Here is a tiny trained network, its code and every weight. The questions are about switching its units off for an input and a target symbol, where a switched-off unit gives its printed mean instead of its output.

import numpy as np


def w(rows, s, z=0):
    codes = np.array(rows[::2]) - 128.0
    scale = np.full(codes.shape[1], s)
    scale[-1] = z or s
    return codes * scale


def f(y):
    return y / 2 * (1 + np.tanh(0.7978845608 * (y + 0.044715 * y**3)))


def softmax(a):
    e = np.exp(a - a.max(-1, keepdims=True))
    return e / e.sum(-1, keepdims=True)


def log_softmax(a):
    a = a - a.max(-1, keepdims=True)
    return a - np.log(np.exp(a).sum(-1, keepdims=True))


def net(x, mask):
    ids = ['ΔΘΨαβγεζηλτφω'.index(c) for c in x.split()]
    T = len(ids)
    res = E[ids] + P[:T]
    q, k, v = (res @ M[0].T for M in (Q, K, V))
    z = softmax(np.where(np.tri(T) > 0, q @ k.T / 4**0.5, -1e9)) @ v
    res = res + np.where(mask[0], z, O[0][:, -1]) @ O[0][:, :-1]
    y = f(res @ A[0][:, :-1].T + A[0][:, -1])
    res = res + np.where(mask[1:13], y, B[0][:, -1]) @ B[0][:, :-1]
    return log_softmax(res[-1] @ U[:, :-1].T + U[:, -1])


Q, K, V, O, A, B = {}, {}, {}, {}, {}, {}
E = w([
[137,167,98,121],'Δ',
[133,96,121,171],'Θ',
[125,89,112,185],'Ψ',
[116,177,108,57],'α',
[111,66,154,120],'β',
[122,93,138,199],'γ',
[87,249,125,117],'ε',
[187,97,82,79],'ζ',
[162,89,153,32],'η',
[169,127,172,182],'λ',
[107,64,190,139],'τ',
[165,92,120,211],'φ',
[153,87,184,77],'ω',
],0.02)
P = w([
[85,186,124,136],'0',
[94,176,139,148],'1',
[103,160,157,148],'2',
[121,145,162,142],'3',
[133,129,166,144],'4',
[145,113,173,145],'5',
[159,100,182,142],'6',
[173,82,185,137],'7',
[187,71,197,138],'8',
[199,56,202,139],'9',
[214,44,209,141],'10',
[232,29,216,143],'11',
[241,21,216,136],'12',
[255,2,218,136],'13',
],0.0064)
Q[0] = w([
[191,176,114,139],'h0',
[120,100,193,135],'h0',
[201,39,245,233],'h0',
[133,4,215,215],'h0',
],0.015)
K[0] = w([
[15,84,97,129],'h0',
[210,70,159,92],'h0',
[187,15,164,143],'h0',
[251,26,167,159],'h0',
],0.013)
V[0] = w([
[2,93,205,134],'h0',
[125,126,19,36],'h0',
[194,225,84,237],'h0',
[39,89,32,172],'h0',
],0.0074)
O[0] = w([
[60,93,167,119,148],'h0',
[170,84,52,96,4],'h0',
[236,174,192,151,124],'h0',
[183,2,172,149,57],'h0',
],0.01,0.0046)
A[0] = w([
[98,207,147,61,142],'n0',
[90,70,218,3,137],'n1',
[56,146,123,228,99],'n2',
[91,46,200,159,36],'n3',
[121,205,222,163,3],'n4',
[122,21,93,188,148],'n5',
[44,156,136,164,34],'n6',
[158,59,150,147,154],'n7',
[77,202,176,185,197],'n8',
[144,185,92,78,152],'n9',
[62,228,54,118,168],'n10',
[98,126,39,191,245],'n11',
],0.011,0.0059)
B[0] = w([
[59,119,225,87,175],'n0',
[174,185,4,126,186],'n1',
[2,136,90,59,198],'n2',
[107,38,157,206,188],'n3',
[138,36,50,101,201],'n4',
[168,78,204,3,185],'n5',
[8,146,198,123,153],'n6',
[204,67,178,119,169],'n7',
[102,136,37,208,248],'n8',
[100,96,197,144,160],'n9',
[178,134,223,211,178],'n10',
[228,213,68,42,169],'n11',
],0.0078,0.011)
U = w([
[194,231,115,175,229],'Δ',
[142,115,150,129,138],'Θ',
[151,85,191,110,237],'Ψ',
[133,143,254,77,142],'α',
[105,62,118,61,161],'β',
[96,68,161,153,57],'γ',
[94,119,219,179,129],'ε',
[227,104,88,54,115],'ζ',
[125,185,58,28,154],'η',
[123,166,10,191,201],'λ',
[43,96,129,120,2],'τ',
[193,78,69,203,42],'φ',
[48,231,115,134,45],'ω',
],0.0095,0.0056)

Each question gives the input, a string of symbols that net reads in full, and the target symbol t.
The units are the heads (4 rows each of Q, K, V and O) and the neurons (one row each of A and B). Each row of codes is followed by its name. A weight is (code - 128) times the scale printed after its matrix; where a second scale follows, it is the last column's (O, A, B and U).
mask holds one flag per unit, heads first, then neurons. A switched-off unit (its flag False) gives its mean, the last column of its rows in O or B, instead of its output. The means were averaged over made-up inputs and are rounded, as every weight is.
A unit's drop is (log p(t) with every unit on - log p(t) with that unit switched off) / (log p(t) with every unit on - log p(t) with every unit switched off).
The circuit of an input: a set's keep is (log p(t) with only the set's units on - log p(t) with every unit switched off) / (log p(t) with every unit on - log p(t) with every unit switched off). Starting from the 12 units with the biggest drops (on a tie, the unit counted first), units are removed one at a time, each time the one whose removal leaves the highest keep (on an exact tie, the one counted first), for as long as the keep stays at least 0.8.
units of the circuit, in order: the units of the circuit, biggest drop first
k most important neurons: the k neurons with the biggest drops, biggest first
drop of u: that unit's drop, to one decimal
input λ Ψ α ω λ α ω η, target η: units of the circuit, in order -> [n1]
input λ γ Θ, target λ: 3 most important neurons -> [n8; n5; n0]
input γ ω Δ, target Δ: units of the circuit, in order -> [h0; n2; n4]
input Θ Ψ Ψ λ ε Θ, target λ: units of the circuit, in order -> [h0; n8; n5; n10]
input Δ φ ε Δ β ζ Θ Ψ Ψ Ψ ε ε, target ε: 4 most important neurons -> [n0; n1; n11; n9]
input Δ ζ λ Δ ω Ψ β ω Δ λ, target ω: units of the circuit, in order -> [h0; n2]
input ε λ φ Ψ Ψ Ψ λ η Θ λ Ψ γ, target λ: units of the circuit, in order -> [h0; n8; n0]
input Δ β Ψ, target β: 3 most important neurons -> [n5; n2; n10]
input β γ Δ λ ω γ Θ η λ ω Ψ α, target α: units of the circuit, in order -> [n8; n0]
input η Ψ λ Δ λ ζ ζ φ Θ λ, target φ: units of the circuit, in order -> [n4; h0; n8]
input η γ ω Ψ ζ τ Θ, target τ: units of the circuit, in order -> [h0; n2]
input Ψ Ψ τ ω γ α β Θ ε φ, target φ: units of the circuit, in order -> [h0; n4; n0; n8]
input ε Θ α Θ Δ γ ε β λ Θ η Δ Θ, target η: 2 most important neurons -> [n11; n3]
input Ψ φ Δ ε α Ψ ε ζ Δ Ψ Θ γ τ β, target τ: most important neuron -> [n3]
input Ψ γ Ψ ω Δ ω Ψ Δ φ Ψ ε λ λ, target λ: 2 most important neurons -> [n8; n4]
input α Δ λ α α β Ψ β, target β: 2 most important neurons -> [n5; n1]
input β η Ψ τ β Δ Ψ, target β: 2 most important neurons -> [n5; n2]
input Ψ Δ η Ψ ζ, target ζ: drop of n10 -> 0.2
input α Δ λ ζ α ε, target ε: drop of n11 -> 0.1
input Θ α β Δ β η Δ Ψ Ψ β, target β: drop of n5 -> 0.5
input ω ω ζ β τ Ψ ω Ψ ε Δ η β, target η: drop of n11 -> 0.2
input Ψ ζ γ Θ τ γ ζ Ψ Θ Ψ λ φ ζ γ, target φ: most important neuron -> [n4]
